Below are the code and all the weights of a small trained network. Each question names an input and a target symbol and asks about switching units off, where a switched-off unit gives its printed mean instead of its output.

import numpy as np


def w(rows, s, z=0):
    codes = np.array(rows[::2]) - 128.0
    scale = np.full(codes.shape[1], s)
    scale[-1] = z or s
    return codes * scale


def f(y):
    return y / 2 * (1 + np.tanh(0.7978845608 * (y + 0.044715 * y**3)))


def softmax(a):
    e = np.exp(a - a.max(-1, keepdims=True))
    return e / e.sum(-1, keepdims=True)


def log_softmax(a):
    a = a - a.max(-1, keepdims=True)
    return a - np.log(np.exp(a).sum(-1, keepdims=True))


def net(x, mask):
    ids = ['ΘΛΞΣαβγδεζημπ'.index(c) for c in x.split()]
    T = len(ids)
    res = E[ids] + P[:T]
    r = res
    for j in range(2):
        rows = slice(4 * j, 4 * j + 4)
        q, k, v = (r @ M[0][rows].T for M in (Q, K, V))
        z = softmax(np.where(np.tri(T) > 0, q @ k.T / 4**0.5, -1e9)) @ v
        o = O[0][rows]
        res = res + np.where(mask[j], z, o[:, -1]) @ o[:, :-1]
    y = f(res @ A[0][:, :-1].T + A[0][:, -1])
    res = res + np.where(mask[2:14], y, B[0][:, -1]) @ B[0][:, :-1]
    return log_softmax(res[-1] @ U[:, :-1].T + U[:, -1])


Q, K, V, O, A, B = {}, {}, {}, {}, {}, {}
E = w([
[163,106,99,190],'Θ',
[201,103,74,118],'Λ',
[99,146,131,156],'Ξ',
[6,54,152,179],'Σ',
[212,85,76,155],'α',
[168,132,115,81],'β',
[131,197,178,63],'γ',
[109,14,141,105],'δ',
[99,165,166,202],'ε',
[93,21,24,14],'ζ',
[146,160,183,133],'η',
[202,81,14,68],'μ',
[96,137,24,197],'π',
],0.018)
P = w([
[110,216,152,193],'0',
[89,239,51,178],'1',
[76,223,11,194],'2',
[53,189,34,218],'3',
[89,196,18,243],'4',
[138,192,2,250],'5',
],0.0026)
Q[0] = w([
[31,63,147,105],'head 0',
[123,180,92,107],'head 0',
[139,7,127,176],'head 0',
[187,130,64,117],'head 0',
[124,150,166,113],'head 1',
[115,138,114,175],'head 1',
[139,167,126,54],'head 1',
[155,143,53,161],'head 1',
],0.014)
K[0] = w([
[192,255,120,189],'head 0',
[43,96,122,147],'head 0',
[228,155,168,154],'head 0',
[118,53,186,134],'head 0',
[150,125,146,147],'head 1',
[73,78,157,146],'head 1',
[124,201,117,162],'head 1',
[74,122,75,127],'head 1',
],0.015)
V[0] = w([
[47,189,25,181],'head 0',
[79,7,108,86],'head 0',
[96,83,178,118],'head 0',
[94,158,79,66],'head 0',
[85,253,88,169],'head 1',
[166,137,138,155],'head 1',
[176,223,115,229],'head 1',
[2,112,20,78],'head 1',
],0.0082)
O[0] = w([
[109,75,129,116,241],'head 0',
[91,174,65,141,144],'head 0',
[132,150,91,143,98],'head 0',
[106,84,149,67,147],'head 0',
[92,83,165,114,197],'head 1',
[131,80,152,129,115],'head 1',
[104,1,194,156,162],'head 1',
[74,121,92,119,254],'head 1',
],0.0092,0.0078)
A[0] = w([
[169,85,211,146,112],'neuron 0',
[63,168,169,158,96],'neuron 1',
[126,64,135,176,137],'neuron 2',
[114,119,158,22,166],'neuron 3',
[135,147,119,188,95],'neuron 4',
[130,175,155,140,117],'neuron 5',
[161,173,147,214,104],'neuron 6',
[61,66,159,143,197],'neuron 7',
[135,115,15,123,153],'neuron 8',
[210,150,141,95,253],'neuron 9',
[188,91,29,117,157],'neuron 10',
[37,207,248,160,158],'neuron 11',
],0.012,0.0081)
B[0] = w([
[195,108,165,129,163],'neuron 0',
[111,106,132,116,143],'neuron 1',
[140,176,114,150,198],'neuron 2',
[117,208,144,102,159],'neuron 3',
[159,95,108,155,138],'neuron 4',
[136,111,135,67,128],'neuron 5',
[169,109,119,107,137],'neuron 6',
[122,171,123,147,253],'neuron 7',
[115,132,194,95,223],'neuron 8',
[113,121,3,103,148],'neuron 9',
[102,88,147,147,187],'neuron 10',
[111,53,168,102,166],'neuron 11',
],0.013,0.018)
U = w([
[206,181,131,215,59],'Θ',
[118,108,117,112,188],'Λ',
[107,58,214,192,12],'Ξ',
[57,145,164,71,47],'Σ',
[162,57,98,199,106],'α',
[86,171,33,179,154],'β',
[118,76,142,67,108],'γ',
[198,255,107,98,163],'δ',
[189,104,199,118,156],'ε',
[128,161,201,28,19],'ζ',
[170,81,147,114,218],'η',
[57,39,129,116,119],'μ',
[91,195,217,183,189],'π',
],0.0092,0.012)

Each question gives the input, a string of symbols that net reads in full, and the target symbol t.
The units are the heads (4 rows each of Q, K, V and O) and the neurons (one row each of A and B). Each row of codes is followed by its name. A weight is (code - 128) times the scale printed after its matrix; where a second scale follows, it is the last column's (O, A, B and U).
mask holds one flag per unit, heads first, then neurons. A switched-off unit (its flag False) gives its mean, the last column of its rows in O or B, instead of its output. The means were averaged over made-up inputs and are rounded, as every weight is.
A unit's drop is (log p(t) with every unit on - log p(t) with that unit switched off) / (log p(t) with every unit on - log p(t) with every unit switched off).
The circuit of an input: a set's keep is (log p(t) with only the set's units on - log p(t) with every unit switched off) / (log p(t) with every unit on - log p(t) with every unit switched off). Starting from the 12 units with the biggest drops (on a tie, the unit counted first), units are removed one at a time, each time the one whose removal leaves the highest keep (on an exact tie, the one counted first), for as long as the keep stays at least 0.8.
units of the circuit, in order: the units of the circuit, biggest drop first
unit that matters most: the unit with the biggest drop
top k neurons: the k neurons with the biggest drops, biggest first
heads that matter: for each layer, one digit per head in row order, 1 if its drop is at least 0.15 and else 0, layers parted by /
input Λ ε ζ π, target Σ: top neuron : [neuron 8]
input γ Ξ π γ η, target ε: heads that matter : 11
input μ η π β μ γ, target ζ: units of the circuit, in order : [neuron 3; head 0]
input π π π α α ε, target Ξ: heads that matter : 01
input ε β Θ π Θ, target Θ: top 2 neurons : [neuron 8; neuron 2]
input ζ π γ, target Σ: units of the circuit, in order : [head 0; neuron 11; neuron 0]
input μ β β Ξ ζ, target Σ: heads that matter : 00
input β π ζ β π, target Σ: heads that matter : 11
input ε Σ π ε, target μ: units of the circuit, in order : [neuron 11; neuron 3]
input β ζ π η β, target Σ: units of the circuit, in order : [head 0; neuron 0; neuron 8]
input β π Θ η, target ε: units of the circuit, in order : [neuron 0; head 1; head 0]
input γ π π Ξ μ, target π: heads that matter : 01
input Θ Ξ α, target α: top 3 neurons : [neuron 8; neuron 3; neuron 9]
input π γ Σ β π, target μ: heads that matter : 11
input π π Λ, target π: heads that matter : 01
input δ π π β Ξ μ, target μ: heads that matter : 10
input Ξ ζ ζ η Λ β, target Σ: unit that matters most : head 0
input π ε π α π δ, target π: top 2 neurons : [neuron 9; neuron 11]
input Λ Σ β Ξ γ α, target μ: top 2 neurons : [neuron 10; neuron 7]
input ε η π ζ, target π: unit that matters most : neuron 3
input β π Ξ η ε, target Ξ: top 2 neurons : [neuron 11; neuron 3]
input Σ π π, target μ: top 2 neurons : [neuron 7; neuron 8]
input α π Θ, target Θ: top 3 neurons : [neuron 8; neuron 2; neuron 11]
